Each row has a name. Each question is about the rows just above it. Places in a row count from 0.

[ -1  25  42   7  18  -2 -23  13   1 -24 -14  30 -21  21  11  12  -6  20
  45 -15   2 -20 -32 -14  20   8 -10   2  24  13   5 -19  -2   5  26   9
 -25  20] -> Puna
[ -3 -29 -25  20  -9   7 -17   4   0  51  38 -18  -4  14   6 -29   6  -4
  -7  17  13   1  14 -18 -11 -13  -7  -1  -1 -13  -4  -4  32 -13 -15   4
  30 -23] -> Neka
[-16   8   0  14   8  21 -20   2  -7 -11  -8  27 -24  24   5  34 -20   8
  37  23 -15 -25 -18 -14   6  -7 -23 -26  37  -3   6 -10   6  18   3 -19
  -3   8] -> dal
[  2   1  -7 -15  -4  10  13 -11  -4 -27 -26  16  -2 -13  -4  52 -19  -5
   2  22 -19   1   3  13  -6  -7  -2 -30   7  -1   0   6 -27  17  -7 -25
 -13   7] -> Rufor
[-15  -5 -44   6 -17  -3  19 -14  11  25   6 -30   5  -9 -18 -10  18 -19
 -43  12  -7  18   5   1   1 -14   4   9 -19 -11 -13  13  24  12 -20  -4
  17 -11] -> defe
[ 30 -45  -1 -16 -18  -4 -11   7   3  27  16  -1  -2 -18  17  31 -13  -1
   3  34  10  18  32  -2 -20 -19   8 -38 -13  -9 -11  -8 -16 -13 -20 -12
   0 -19] -> dof
[ -8  22  -2  -7  15   1  33 -10 -14 -28  -6 -10  33 -10 -16 -50  11  -8
 -31 -42  -1  -2   7  30 -12  35  12  41 -14  10  17  27 -13 -18  12  16
  11   6] -> Lidi
[  5 -11   5  -5  11  27  -8   1 -26 -23  -3  29   0   7  11  28 -35   5
  29  17 -10 -22  17   9 -24   9 -13 -31  25  -3  19   4 -29  -9   0 -23
   6   0] -> tepu
[  8 -26 -34 -11 -24  -8  20 -10   9  26   7 -28  13 -26 -10   4  11 -18
 -43  20   0  28  25   9 -11 -16  14  -8 -30 -12 -16  12   1   0 -25  -6
  11 -16] -> pur
Number of entries in [  2   1  -7 -15  -4  10  13 -11  -4 -27 -26  16  -2 -13  -4  52 -19  -5
   2  22 -19   1   3  13  -6  -7  -2 -30   7  -1   0   6 -27  17  -7 -25
 -13   7]:
38
How many entries does [ -3 -29 -25  20  -9   7 -17   4   0  51  38 -18  -4  14   6 -29   6  -4
  -7  17  13   1  14 -18 -11 -13  -7  -1  -1 -13  -4  -4  32 -13 -15   4
  30 -23] have?
38
key -> tag
[10] -> J175
[42] -> J283
[-31] -> J203
[9] -> J888
[-8] -> J758
[41] -> J411
Look up the entry of Lidi at place 27 in the table:
J411

[-49   2   1  -3   1 -36] = mene
[-22 -23  -5  39  23   5] = dinat
[ 16 -39  46 -27 -23  18] = zus
[-4 -5 -7 13 -2 22] = Peruk
[-29 -35  23  15   3   2] = vana
Number of entries in [-22 -23  -5  39  23   5]:
6
How many entries does [-4 -5 -7 13 -2] have?
5
key -> tag
[23] -> J644
[16] -> J938
[-29] -> J824
[-4] -> J195
Join vana by its entry at place 0:
J824
Number of entries in [ 16 -39  46 -27]:
4

